Each name stands for a flat space through zero: a line, a plane or more. A row that begins with a name and a colon came from that space; any other row is followed by the name of the space it lies nearest, among the names in its block.
q387_q940: -6  -84  25  -53  13  94  -90  -218  -5  -139  43  -5  216  150  -65  -42  7  -44  -94  -102
q306_q692: 229  37  -52  -182  -125  -115  47  -200  -27  -10  106  -40  150  43  151  347  -35  -140  -101  160
q306_q692: 23  -101  16  -266  -99  -104  -46  -248  117  -29  -6  97  -42  78  -157  38  -19  -84  -174  64
q306_q692: -301  -10  131  288  33  265  -55  340  -72  -19  117  -2  -131  -86  -159  -211  151  19  -72  -109
q387_q940: -145  28  -45  113  8  118  49  212  4  89  -74  160  -160  -118  -53  -174  14  93  97  -100
q387_q940: -167  55  153  119  20  75  16  -18  -195  -22  254  150  -23  126  -34  54  -35  -106  4  23
q298_q649: -53  71  -56  162  -128  117  47  305  65  96  -97  93  -167  -234  -52  -168  45  85  42  -84
q367_q840: 174  35  -55  -320  -121  -338  62  -154  182  73  -195  53  -135  -35  48  100  -160  16  22  119
q298_q649: -107  -16  87  175  55  218  -44  25  -156  -92  137  18  87  66  -52  -34  73  -76  -39  -40
q387_q940: 268  -124  -70  -251  -21  -291  -16  -212  316  -205  -198  -141  207  72  180  27  1  55  -150  70
q367_q840: 65  -307  -221  -79  184  1  -116  -146  193  -33  -292  -267  124  77  -13  -98  110  176  55  -44
q367_q840: -133  -152  -88  241  90  224  -55  139  -10  -15  -57  -112  83  33  58  -79  126  94  66  -130
q306_q692: 49  176  105  66  -92  -44  88  -19  -125  -15  175  183  10  17  71  83  -98  -106  22  56
q387_q940: -72  57  40  -5  133  73  21  236  -100  -52  108  -104  -64  -165  -66  -25  105  -26  -31  36
q823_q374: 112  -186  -160  -309  71  -24  -92  -374  98  -74  -112  -66  187  114  -136  -9  -9  25  -28  -40
q306_q692: -87  3  -184  59  146  166  21  213  -7  140  -292  -13  -142  -187  -81  -229  2  230  261  -112
q367_q840: -112  90  235  67  17  44  -34  -105  -230  -43  296  83  2  145  -112  63  -46  -183  -59  38
q823_q374: -152  44  29  385  -50  239  6  273  -62  97  -6  127  -121  -90  -49  -211  64  53  88  -136
q298_q649: -179  43  241  92  -164  127  -29  -57  -245  -117  355  266  -121  31  -315  -25  -45  -325  -40  -41
q823_q374: -360  49  161  319  181  466  -44  311  -331  -167  242  51  25  -61  -190  -230  125  -69  40  -198
q387_q940: 210  -98  -109  -67  -61  -167  2  -62  262  -105  -191  -143  135  8  177  25  35  116  -80  93
q823_q374: -291  45  217  599  -110  451  -77  261  -209  -40  306  155  53  44  -102  -214  139  -116  -79  -262
q387_q940: 150  -152  -169  -230  18  -99  -50  -119  252  5  -179  -146  91  -21  5  -10  88  100  -136  3
q387_q940: 49  460  60  212  -168  -35  265  524  -54  37  197  256  -69  -351  259  -50  -71  45  61  -47
q823_q374: -6  -166  -198  -114  239  78  -56  -22  64  17  -208  -213  53  -17  -47  -66  98  193  67  16
q367_q840: -276  -2  245  483  0  397  -27  178  -341  -206  500  167  109  96  -76  -42  164  -268  -92  -112
q298_q649: 0  97  -139  243  -25  75  135  434  79  48  -73  -17  3  -215  286  -36  79  194  87  -41
q298_q649: 29  -11  -142  -92  -54  -94  -4  12  230  307  -336  18  -177  -49  27  -79  -46  211  30  -58
q306_q692: -119  104  55  348  -138  220  71  245  -133  -117  197  184  123  -47  145  -59  -2  -83  78  -232
q298_q649: -171  2  350  212  76  -26  -90  -132  -230  -21  240  -102  -36  347  39  208  -29  -147  -92  221
q306_q692: -167  -99  101  -3  23  112  -126  -147  -54  55  2  77  -116  109  -295  -146  2  -74  -36  -98
q387_q940: -212  -44  -32  152  104  209  6  148  -63  -55  -23  71  31  15  17  -143  27  96  108  -155
q306_q692: -182  -102  89  162  148  170  -72  89  -109  -109  110  -121  58  91  -19  -24  121  -24  -47  -22
q298_q649: -156  91  107  381  -153  123  55  349  58  -11  35  129  -45  -42  175  -117  48  80  -60  -83
q387_q940: 120  -106  -121  -125  -19  -177  -86  -175  279  234  -391  -148  -83  74  10  -53  -48  218  4  21
q823_q374: 125  -297  -159  -166  297  -58  -193  -175  290  53  -300  -468  142  105  -44  -101  226  251  -189  63
q306_q692: -162  -322  21  -16  205  166  -215  -171  55  -49  -126  -192  14  189  -243  -146  175  35  -143  -22
q298_q649: 31  129  222  193  -171  130  -13  -189  -231  -141  386  205  197  164  -42  91  -44  -266  -124  3
q298_q649: -113  -84  129  -17  -8  125  -91  -336  -113  -54  129  235  68  259  -194  -51  -41  -162  -91  -85
q387_q940: -30  -207  -138  -263  127  108  -123  -91  128  -140  -201  -161  78  -62  -246  -190  95  85  -60  -108
q367_q840: -7  45  -100  225  27  135  51  222  16  86  -60  16  21  -100  120  -96  70  140  76  -76
q823_q374: -184  -177  86  213  157  225  -131  -34  -20  -98  -24  -60  91  196  -67  -164  133  52  -89  -61
q823_q374: 27  49  6  -90  179  -63  -12  -130  -120  157  -43  -63  -82  59  -59  50  -66  31  116  99
q367_q840: -177  -74  40  152  70  100  -64  -11  8  54  -110  43  -63  130  -59  -160  -14  120  65  -67
q367_q840: -110  34  -3  117  174  281  69  164  -207  -319  242  143  244  -74  14  -149  91  -80  53  -184
q367_q840: -40  -6  67  89  -78  40  -38  -171  -64  52  23  131  -11  150  -62  -3  -81  -50  36  -18
q823_q374: -23  142  152  -15  7  -23  70  107  -121  -261  175  100  70  -74  31  -48  -61  -152  15  -71
q823_q374: 91  -199  12  -420  -70  -207  -129  -693  90  5  -67  108  52  348  -211  122  -161  -128  -101  70
q298_q649: -64  -167  83  92  -65  -37  -65  -73  92  -112  129  -43  50  166  9  53  94  -51  -175  80
q387_q940: -352  34  18  279  177  323  40  388  -179  30  47  106  -142  -101  -56  -203  85  112  143  -125
q823_q374: -141  -180  84  -43  247  121  -139  -123  -36  -172  -41  -151  92  168  -135  -113  96  13  -92  -5
q367_q840: -104  -12  62  145  3  131  -8  105  -121  -128  197  29  45  -27  -67  -53  57  -107  16  -91
q387_q940: 16  102  46  122  -4  -4  27  77  -78  96  27  -47  -39  0  93  86  -23  19  41  82
q306_q692: 58  -23  -27  89  -69  -40  28  5  54  -45  33  -28  136  68  220  110  8  0  -23  -13
q367_q840: 264  156  -72  -200  -30  -95  63  -150  -152  18  73  -37  102  -101  22  201  -113  -146  114  45
q298_q649: 232  10  -74  -312  45  -332  7  -199  140  94  -152  -206  17  35  123  190  -87  66  -8  162
q823_q374: 126  55  -100  -21  68  4  64  142  50  -160  -22  -112  217  -126  194  -18  48  73  10  -62
q823_q374: -175  38  70  302  114  227  52  418  -121  -169  235  -27  30  -142  44  -105  198  2  -47  -17
q367_q840: -4  -170  -63  10  274  131  -70  -148  -62  -180  -43  -100  215  128  -28  -106  85  34  59  -49
q298_q649: -348  99  46  288  206  371  67  557  -202  -121  123  87  -68  -242  -51  -301  135  61  120  -240
q367_q840: 67  -56  267  -284  -22  -239  -57  -561  -150  -358  333  58  236  384  -37  275  -162  -354  -145  160
q298_q649: -214  100  111  205  118  190  -14  141  -230  117  114  61  -122  3  -117  -98  -7  0  113  -71
q367_q840: 266  -39  -21  -198  -187  -342  26  -184  156  -67  35  -104  53  22  126  253  -54  -123  -88  166
q298_q649: -85  22  227  40  -118  1  -66  -288  -245  67  392  136  -46  234  -192  204  -69  -298  -88  80
q823_q374: -79  -97  44  213  63  185  -108  -59  -52  -45  -1  -73  136  147  -26  -99  62  14  -6  -114
q306_q692: 6  -81  -44  -27  29  -48  -30  76  241  -101  -212  -136  62  -4  88  -121  59  208  -101  24
q306_q692: 148  195  -29  49  -25  -142  100  232  66  37  -7  -162  49  -148  259  94  -15  138  13  102
q306_q692: 97  25  -301  34  -54  61  113  297  166  80  -239  34  -23  -316  106  -151  43  205  168  -146
q367_q840: -94  -96  152  264  47  123  -70  13  -121  -182  240  -115  156  169  56  68  122  -118  -105  37
q306_q692: 56  17  -19  -235  -74  -124  -11  -162  50  72  -143  69  -129  -27  -142  -10  -127  -21  46  15
q387_q940: 95  116  -78  27  -81  -43  149  340  144  -170  50  73  68  -280  168  -99  78  56  -56  -48
q298_q649: -239  72  209  236  25  264  13  54  -373  -183  414  172  116  117  -15  65  -6  -258  29  -120
q387_q940: 204  69  7  -43  -249  -205  32  -275  -21  172  40  96  -55  103  54  268  -166  -131  49  152
q306_q692: 153  -106  -210  -280  22  -145  -81  -128  291  244  -496  -197  -160  -85  -123  -96  -21  258  20  69
q823_q374: -109  71  4  43  131  157  55  350  -104  -207  104  -73  41  -231  -10  -114  100  1  31  -85
200  64  -70  -145  -79  -385  183  178  204  -159  16  -52  17  -151  343  175  -31  30  -1  173
q306_q692
27  -238  86  -212  187  -80  -204  -409  76  -110  -50  -341  211  351  -33  135  70  7  -250  155
q306_q692
94  88  31  64  -122  -80  77  32  -11  -31  178  98  57  -27  120  92  -12  -105  -35  5
q306_q692
-325  -3  159  615  177  375  -16  437  -177  -117  193  -4  54  28  92  -236  202  62  23  -149
q823_q374
55  -12  -11  195  -69  -47  -48  -68  103  264  -145  -63  -41  140  124  40  -14  133  -3  44
q387_q940
-42  31  -46  -31  22  -141  -6  -31  87  339  -306  9  -252  44  25  -38  -146  182  180  -12
q387_q940
166  110  34  -196  -58  -336  44  -184  81  172  -130  -43  -93  96  162  218  -180  42  18  203
q367_q840
310  191  -133  -182  -134  -273  180  -54  17  26  -47  105  33  -140  227  187  -192  -39  189  70
q306_q692
138  141  -17  42  -185  -64  90  112  66  4  -39  98  -26  -147  94  1  -51  0  7  22
q306_q692
-242  59  241  381  -3  248  -16  164  -137  -106  235  162  49  127  31  -113  83  -52  -136  -62
q298_q649
111  109  -52  28  -124  -141  74  117  164  197  -237  50  -192  -118  100  -24  -61  155  35  110
q298_q649
19  114  2  0  -2  -111  84  241  99  -92  -117  -99  -15  -126  187  -16  -42  161  39  82
q306_q692
-80  -24  -46  31  24  1  -18  146  116  123  -151  -64  -129  -67  -21  -108  34  158  12  -28
q367_q840
-237  309  258  586  -115  315  131  451  -491  2  571  266  -107  -138  11  43  19  -277  137  -79
q387_q940
103  -78  -132  -35  -53  -30  -44  25  264  83  -221  -125  49  -48  63  -77  83  171  -118  -46
q298_q649
263  -189  -132  -379  21  -296  -76  -265  342  -36  -256  -302  144  84  127  145  50  90  -217  134
q298_q649

Each name stands for a flat space through zero: a line, a plane or more. A row that begins with a name and a colon came from that space; any other row is followed by the name of the space it lies nearest, among the names in its block.
q713-q139: 146  51  167  376  -144  28  -238  213  260  -187  207  12  47  111  -22  105  -177  -57  99  189
q17-q314: 27  -261  393  43  -40  113  147  -4  -18  -233  -104  204  20  -47  98  -114  51  75  -150  -85
q606-q780: 90  -51  438  292  -152  15  -141  245  123  -469  91  -35  -52  26  21  -119  -190  104  148  197
q606-q780: 116  23  16  -9  -56  10  -40  71  145  -16  -64  3  -120  52  64  26  64  145  -181  15
q713-q139: -90  90  107  338  80  -46  -107  -15  -26  -388  93  72  96  32  8  -200  -205  -59  321  87
q606-q780: -51  144  -88  333  185  -137  -67  -160  8  -306  66  154  159  170  41  -287  -49  -10  369  9
q713-q139: -79  177  -611  -233  332  -217  134  -202  -214  409  -118  -146  -13  51  52  142  187  53  94  -148
q968-q549: 87  -68  -24  8  2  -73  -37  77  202  241  -7  95  66  8  8  110  -15  -57  -220  10
q713-q139: 4  1  -95  -192  -106  106  -37  -8  130  367  -14  -26  20  -20  -86  217  112  -84  -244  -29
q968-q549: -36  -44  127  179  53  -46  26  -88  -76  -263  7  134  162  12  62  -341  -15  -15  187  -9
q125-q605: 170  24  65  -16  -257  5  -225  284  426  233  134  -52  -48  -3  -129  183  -62  -46  -289  184
q968-q549: 44  -107  279  499  122  -33  -10  20  137  -482  61  354  243  82  149  -389  -84  17  136  -3
q713-q139: -198  -103  122  137  250  242  240  -202  -271  -275  -97  158  144  -1  155  -15  122  43  128  -256
q606-q780: 229  -131  264  40  -237  73  -66  275  166  -36  58  -59  -113  7  37  121  -63  78  -205  108
q606-q780: 5  -56  163  25  -85  122  38  -49  52  -197  50  150  40  25  -20  -235  38  6  -28  -50
q713-q139: -24  206  -260  -480  -162  -98  -160  24  144  494  -139  -319  -270  -53  -186  274  100  61  -245  124
q606-q780: -79  186  -533  -298  11  -44  -91  -153  48  599  50  -87  19  39  -221  187  21  -233  -41  -28
q125-q605: 13  234  -359  -509  -246  44  -196  -6  259  619  64  -259  -155  101  -308  206  51  -84  -210  63
q17-q314: 6  -4  208  309  3  48  -28  -16  -67  -358  138  92  141  88  84  -171  -196  -68  226  6
q968-q549: -145  38  49  -4  193  -166  61  -137  -150  -183  -122  -23  -28  40  20  -84  -41  92  249  -15
q968-q549: -57  82  -120  -232  -71  -9  29  -86  -232  222  74  -198  -107  -48  -75  303  -165  -167  16  -14
q125-q605: -335  -5  105  -189  -3  370  27  -186  -163  -108  -157  -12  -54  -70  -158  -35  31  -38  88  -111
q17-q314: -22  -29  -63  421  212  4  40  -15  -111  -217  67  188  229  -43  166  -108  -46  -92  165  -51
q606-q780: -34  88  93  -164  -161  -19  -109  58  13  -2  -21  -208  -188  -41  -114  108  -77  37  8  134
q713-q139: 90  15  70  17  -50  -33  29  101  -27  -101  139  -128  -84  59  -6  132  -28  67  109  43
q17-q314: 32  169  -91  185  -22  -78  -164  42  86  -86  122  -64  58  73  -18  -74  -67  -26  183  120
q606-q780: 100  -86  -157  -194  -16  -108  122  93  -153  338  29  -141  -47  -143  37  237  19  -61  -159  -15
q968-q549: 105  -25  21  -391  -209  -17  -33  36  233  471  -88  -112  -106  23  -85  280  159  47  -405  16
q713-q139: 72  57  58  61  -181  47  -201  249  131  -9  152  -202  -144  23  -154  229  -184  -37  101  205
q17-q314: 81  108  225  22  -223  -42  -213  172  212  -200  18  -158  -183  45  -72  -27  -73  146  13  223
q17-q314: 101  37  -179  -135  -66  -86  -94  69  73  297  -82  -155  -119  28  -37  194  66  43  -86  86
q968-q549: -31  36  -25  -229  -152  135  -62  108  -5  120  15  -231  -206  -37  -170  204  -17  17  -7  71
q125-q605: -151  -167  14  -231  113  106  218  -186  -216  98  -308  101  -11  -171  82  -43  231  60  -203  -187
q125-q605: 69  58  52  240  130  -216  16  -74  29  -272  15  134  134  118  174  -311  -1  102  130  -6
q713-q139: -10  -107  -41  26  101  75  111  -14  2  52  -30  137  126  -35  61  -88  124  0  -93  -118
q968-q549: 118  -23  467  624  -127  153  -248  198  402  -554  124  296  155  98  111  -207  -178  15  -37  140
q17-q314: -41  -183  174  237  190  -4  233  -107  -281  -329  -56  231  146  -110  233  -187  -5  -6  59  -146
q125-q605: -40  -44  -22  -11  69  -27  97  7  -133  58  71  -16  101  -83  32  18  -55  -90  24  -51
q606-q780: -201  122  -82  63  254  26  67  -237  -142  -148  -59  0  30  158  3  99  57  59  318  -121
q713-q139: -14  137  -354  -182  102  -185  20  -151  -28  276  -48  -43  1  39  -20  -28  114  -3  -4  -43
q125-q605: -23  50  45  382  101  -91  -4  -29  -198  -408  161  82  145  -23  109  -250  -213  -103  337  41
q17-q314: -199  96  47  -252  -206  227  -121  -25  -89  100  66  -224  -71  -67  -249  91  -164  -174  92  60
q968-q549: 61  -14  2  -225  -23  -13  30  29  65  128  -181  -106  -208  47  24  161  144  212  -190  -18
q606-q780: 188  -21  44  363  33  -58  -66  59  173  -182  20  197  100  113  179  -118  19  65  -41  25
q968-q549: 8  23  -4  -168  -85  -9  0  -58  -12  144  -67  -88  -43  -5  -14  84  108  30  -87  3
q713-q139: 61  -11  87  -142  -195  77  -123  181  183  43  -68  -113  -203  -47  -104  37  27  110  -172  126
q17-q314: 246  124  -230  73  -61  -160  -91  113  141  242  274  -113  58  199  7  180  -85  -73  42  63
q17-q314: 49  -65  38  127  -1  -36  79  -122  -60  -54  49  201  217  -37  120  -229  54  -104  -52  -73
q17-q314: -96  -259  317  -7  -37  190  222  -88  -283  -194  -23  154  100  -194  66  -107  -9  -110  -52  -134
q17-q314: -148  149  142  -219  -212  156  -115  50  29  -74  191  -253  -117  29  -283  46  -159  -57  186  98
q125-q605: -129  76  -138  -199  93  -66  89  -66  -129  -18  -6  -100  -80  -49  -95  -117  58  59  144  -30
q125-q605: -44  -11  -18  -163  68  -117  87  -113  -19  120  -79  27  36  2  14  -52  74  26  -67  -68
q606-q780: -33  107  63  100  77  6  0  -112  -31  -282  44  -28  -37  236  -2  -27  -16  119  310  -29
q606-q780: 132  -8  355  99  -200  24  -113  187  157  -359  11  -63  -188  60  20  -74  -81  196  -17  151
q968-q549: -29  157  -157  -212  -23  -61  -107  -8  111  216  -137  -175  -178  29  -69  189  92  114  -102  62
q125-q605: -103  126  -187  -166  76  -13  38  -215  -172  91  2  -106  -23  143  -66  39  -18  -34  218  -86
q125-q605: 30  64  -191  -53  -25  -4  -65  60  160  208  101  2  17  8  -103  39  8  -74  -81  21
q968-q549: 4  81  66  268  -121  109  -200  100  199  -167  175  91  140  -6  -64  -187  -118  -127  52  114
q968-q549: 29  20  -118  -164  -5  -115  69  -125  -41  241  48  20  44  26  -7  63  -13  -108  -95  -69
q125-q605: 412  231  24  -75  -383  -199  -400  234  640  289  72  -214  -223  365  -61  273  -8  193  -284  281
q125-q605: -8  -68  224  445  153  35  84  2  -256  -579  36  89  109  18  226  -208  -104  70  342  -26
q125-q605: -65  -70  12  -142  136  -40  214  -58  -308  -9  -103  -118  -49  -80  115  90  62  95  46  -109
q606-q780: -14  -174  222  -87  -132  279  76  -84  120  -40  -80  250  6  -19  -39  -80  146  -8  -280  -126
q713-q139: 17  74  -153  164  72  -145  -78  48  -21  110  171  -46  128  25  -16  114  -195  -181  173  70
q17-q314: -136  -238  149  209  379  -28  321  -163  -197  -297  -264  374  188  -171  295  -253  211  125  -90  -238
q713-q139: -131  225  -218  -307  -116  18  -175  82  -69  283  49  -430  -257  -41  -258  386  -179  -81  126  153
q713-q139: -110  -25  333  234  -98  249  -51  -19  10  -464  128  139  79  14  -68  -221  -132  -72  188  12
q968-q549: -55  -167  105  475  347  -39  221  -84  -333  -459  -52  243  232  -69  306  -208  2  27  275  -134
q17-q314: 8  1  296  49  -244  136  -55  39  -84  -299  212  -58  -38  12  -86  -93  -248  -112  154  76
q606-q780: -27  -105  219  -249  -302  181  -48  39  50  91  86  -52  -70  -43  -245  14  -88  -141  -63  59
198  -19  -89  -39  -83  -36  -98  216  283  303  -19  -41  -107  23  15  287  38  59  -330  69
q17-q314
-91  -10  140  92  31  91  -34  56  84  -118  -33  40  49  -50  4  -17  -2  28  -27  9
q17-q314
60  70  -103  66  2  -44  -58  85  35  54  138  -88  24  69  -23  78  -80  -38  103  47
q606-q780
-204  148  -332  -302  80  -42  15  -223  -118  338  -55  -65  42  -66  -126  -24  29  -148  1  -78
q713-q139
61  173  -415  -210  -8  -123  -67  -39  69  429  92  -150  -24  107  -113  150  40  -74  -2  12
q17-q314
66  269  -234  -217  -265  -160  -281  104  180  315  222  -295  -153  47  -283  154  -198  -154  53  247
q713-q139
-79  -181  266  -172  113  4  269  -65  -157  -118  -122  41  -31  -45  85  1  82  144  -70  -158
q17-q314
122  -122  305  34  -273  166  -127  153  273  -170  -51  123  -96  -18  -48  -205  20  80  -237  102
q713-q139
-164  190  -121  205  -14  117  -195  -131  -14  -193  115  46  136  57  -137  -273  -130  -182  345  63
q17-q314
21  2  1  158  164  -56  104  -93  -138  -158  -23  38  112  101  187  -77  57  90  146  -97
q606-q780
-94  16  -36  -80  90  23  57  31  -137  5  -51  -127  -87  -70  7  135  -37  43  40  -25
q968-q549
-48  -118  -106  -405  47  -25  203  -109  -202  344  -305  -71  -160  -189  68  213  233  91  -332  -126
q125-q605
-92  51  69  220  119  -31  34  7  -236  -372  93  -78  18  -20  44  -71  -127  15  381  36
q17-q314
99  86  -268  -334  8  -230  88  -134  1  428  45  -119  32  139  -20  64  143  8  -61  -75
q17-q314
-146  -20  -71  -700  -144  75  115  -111  -105  493  -155  -217  -204  -147  -196  214  110  -27  -310  -88
q17-q314
-153  32  87  137  40  16  9  -13  -206  -304  151  -28  55  -83  -74  -151  -207  -125  339  44
q125-q605
13  -65  221  44  -54  116  -30  91  147  -128  -117  47  -36  -24  56  -30  90  144  -169  14
q125-q605
-45  -40  187  251  68  60  18  77  -103  -310  103  -29  17  21  14  115  -112  5  280  35
q713-q139
165  -206  390  301  -143  97  -67  198  205  -296  11  195  34  0  78  -122  -46  53  -112  88
q713-q139
-28  -188  -113  104  192  59  220  -157  -241  73  61  220  249  9  79  -58  -1  -195  108  -212
q713-q139
28  176  -21  -219  -147  -21  -101  78  -29  29  -17  -350  -293  47  -64  227  -40  147  33  117
q125-q605
-92  89  -457  21  252  -90  100  -116  -300  190  51  -72  82  -51  19  104  10  -134  237  -86
q17-q314
